Look-ups in named tables: a row name and a column name give one cell, copied from the table.

Table nadakol
cols = kas, mir, voza, rezifev, zegolig, miza, kibafon, kimug
savino: [177, 29, 125, 52, 226, 178, 174, 199]
sezag: [131, 168, 194, 196, 148, 123, 149, 154]
famuda: [253, 219, 151, 149, 246, 216, 159, 157]

What is the mir of sezag in nadakol? 168
What is the miza of sezag in nadakol? 123
What is the voza of sezag in nadakol? 194
What is the rezifev of savino in nadakol? 52
What is the kimug of sezag in nadakol? 154
What is the kas of sezag in nadakol? 131
What is the zegolig of savino in nadakol? 226
What is the zegolig of sezag in nadakol? 148
What is the rezifev of famuda in nadakol? 149
What is the kibafon of savino in nadakol? 174
What is the kibafon of sezag in nadakol? 149
What is the miza of savino in nadakol? 178
What is the kimug of savino in nadakol? 199
What is the kas of famuda in nadakol? 253
Which row has the largest kibafon? savino

vig =
,pifevo,mele,vem,bibape,lozuk,ser,pimol,pilezuv,tor,sitogiz
roza,5202,4330,4170,3778,4679,5152,4854,5883,4858,5233
gep,4601,4943,4839,6374,4732,4571,5834,4931,4014,5172
limime,5253,5562,3704,7610,6003,5809,4658,6110,6691,5781
pul,4344,2517,4889,6480,4640,5436,1948,2742,3748,5899
riv,4872,5854,2814,6526,4928,4758,4148,5069,4848,4629
gug,5023,6816,5435,5273,5881,1435,6612,6156,4758,3498
ros,5910,3818,2589,3714,3984,6713,7311,6756,6288,3516
kud,4181,6540,3270,5292,5690,4055,5576,4858,3992,4137
duf,6196,2251,343,3647,4540,7700,4419,6540,4819,6149
fitapem,4435,5810,3446,4183,3540,5263,3653,3450,5138,4294
dus,4522,5232,3679,7332,7528,5993,7536,6853,4777,5781
mipi,5360,4822,4072,4021,4559,5380,6292,6461,5665,3664

gep, pilezuv => 4931
roza, lozuk => 4679
mipi, vem => 4072
ros, lozuk => 3984
mipi, lozuk => 4559
kud, tor => 3992

galufu =
cols = fef, muf, ragig, vazeki, mogoros, padog, vipefu, pebelat, ful, dopinuf
ror: [-17.01, 25.32, -21.23, 64.69, -35.98, -34.75, -32.05, -10.68, 15.98, 14.27]
lapu: [8.09, -5.94, -8.40, 7.93, -10.72, -43.21, -17.92, -35.71, -1.80, -16.56]
tepemo: [-9.19, 45.33, -32.34, -15.65, -17.51, -23.88, -45.04, 0.14, -88.11, -24.00]
kenopo: [-56.63, 2.65, -63.13, 49.18, -49.16, -4.17, -17.22, -7.98, -1.25, 12.36]
gidi: [-35.72, -18.95, -39.49, 10.56, -22.68, 0.99, -7.37, -27.35, -4.20, -4.18]
gifef: [-29.06, -54.73, -35.52, -32.67, 35.47, 41.37, 24.72, -97.04, -52.02, -41.90]
vos: [67.18, -47.68, 16.23, -66.81, 12.26, -93.58, -6.54, -47.83, -18.26, -55.62]

What is the ragig of tepemo in galufu?
-32.34
What is the pebelat of vos in galufu?
-47.83
What is the ful of tepemo in galufu?
-88.11
What is the ful of ror in galufu?
15.98
What is the pebelat of kenopo in galufu?
-7.98
What is the vazeki of tepemo in galufu?
-15.65
What is the vipefu of ror in galufu?
-32.05

fiv =
,difaz,rufemab,gubabe,linatan,pem
batot,1879,7827,9083,9373,6993
lep,3669,7827,5500,9456,2452
zas,3091,7827,5281,9434,2100
nop,4305,7827,8229,6582,7380
tig,5285,7827,8119,6713,6601
mog,3080,7827,5400,9446,2322
kad,4389,7827,8295,6486,7499
gifora,2999,7827,5281,9428,2102
ves,1850,7827,9091,9363,7033
kizeper,3930,7827,5703,8950,2296
nebova,1999,7827,9084,9388,7018
tebeso,6571,7827,8388,6210,6110
tubufin,2802,7827,8820,8422,7164

gifora, linatan: 9428
kad, pem: 7499
nop, pem: 7380
tubufin, linatan: 8422
kizeper, difaz: 3930
mog, linatan: 9446
gifora, difaz: 2999
kad, linatan: 6486
nebova, difaz: 1999
batot, gubabe: 9083
kad, gubabe: 8295
lep, rufemab: 7827
mog, difaz: 3080
mog, pem: 2322
zas, gubabe: 5281

ferudi:
	dur	bug	kas	kita	mos	pilolor	kipav	tagor
zap	55005	10031	16157	-19211	37102	3056	-45177	-16811
vadi	5507	19736	-11799	-23395	-55499	2212	60461	41729
bazunut	10767	6214	-6223	13399	10448	3629	-9901	3846

What is the kas of zap in ferudi?
16157
What is the mos of zap in ferudi?
37102
What is the kita of zap in ferudi?
-19211
What is the bug of bazunut in ferudi?
6214
What is the dur of bazunut in ferudi?
10767
What is the pilolor of vadi in ferudi?
2212
Which row has the largest kita? bazunut

Table kebe
columns: loruga, tofo, buz, tov, zop, dafi, tevazil, ket, pono
gasali: [4137, 4736, 3891, 3142, 8953, 4189, 3300, 2756, 2105]
rik: [3070, 5343, 3039, 3081, 2521, 2591, 2839, 2824, 1968]
bukekon: [3299, 3114, 2971, 3232, 4653, 3703, 3654, 3077, 5116]

What is the pono of bukekon in kebe? 5116
What is the zop of bukekon in kebe? 4653
What is the loruga of gasali in kebe? 4137
What is the tofo of gasali in kebe? 4736
What is the ket of gasali in kebe? 2756
What is the tov of bukekon in kebe? 3232
What is the tevazil of rik in kebe? 2839
What is the pono of rik in kebe? 1968
What is the buz of rik in kebe? 3039
What is the loruga of bukekon in kebe? 3299
What is the tevazil of gasali in kebe? 3300
What is the loruga of rik in kebe? 3070
What is the zop of gasali in kebe? 8953
What is the tov of gasali in kebe? 3142
Row with the largest pono: bukekon

dak =
        mipu  ripovi  telene  letom  rupek  kudutu
lis       46      46      46     46     46      46
nevoku    46      46      46     46     46      46
rumum     22      54      93      6     70      38
nitup     40      66       6     60     15      41
vifugo    37      46      48     23     38       9
sideke    46      48      46     41     49      46
sefa      39      58      56     19     47      25
gebup     45      37      44     64     49      65
makuf     43      67      16     60     25      41
rumupo    20      39      49     53     45      49
pum       48      45      47     46     43      43
vaf       33      26      68     52     46      50
fovuro    45      64      11     56     23      46

What is the telene of pum in dak?
47
What is the telene of gebup in dak?
44
What is the mipu of pum in dak?
48
What is the letom of vifugo in dak?
23
What is the mipu of vifugo in dak?
37
What is the rupek of rumum in dak?
70
What is the kudutu of makuf in dak?
41
What is the ripovi of rumum in dak?
54

Table zeki
	zak	rifabis	lun	vadeb	kimo	kad	fogag
sasukos	44.931	38.406	62.744	56.715	11.863	11.521	64.748
kiv	44.782	66.315	5.632	81.236	11.738	77.442	4.293
zodi	44.336	40.387	65.645	38.194	1.619	38.249	88.956
kur	45.043	41.555	66.692	29.575	2.798	60.025	85.524
vonubo	44.645	50.902	74.747	3.999	66.852	29.157	55.824
ras	43.900	44.526	84.250	13.462	47.223	59.757	23.261

fogag of sasukos = 64.748
lun of zodi = 65.645
kimo of kur = 2.798
kimo of vonubo = 66.852
zak of kur = 45.043
lun of ras = 84.250
kimo of sasukos = 11.863
Row with the largest kad: kiv

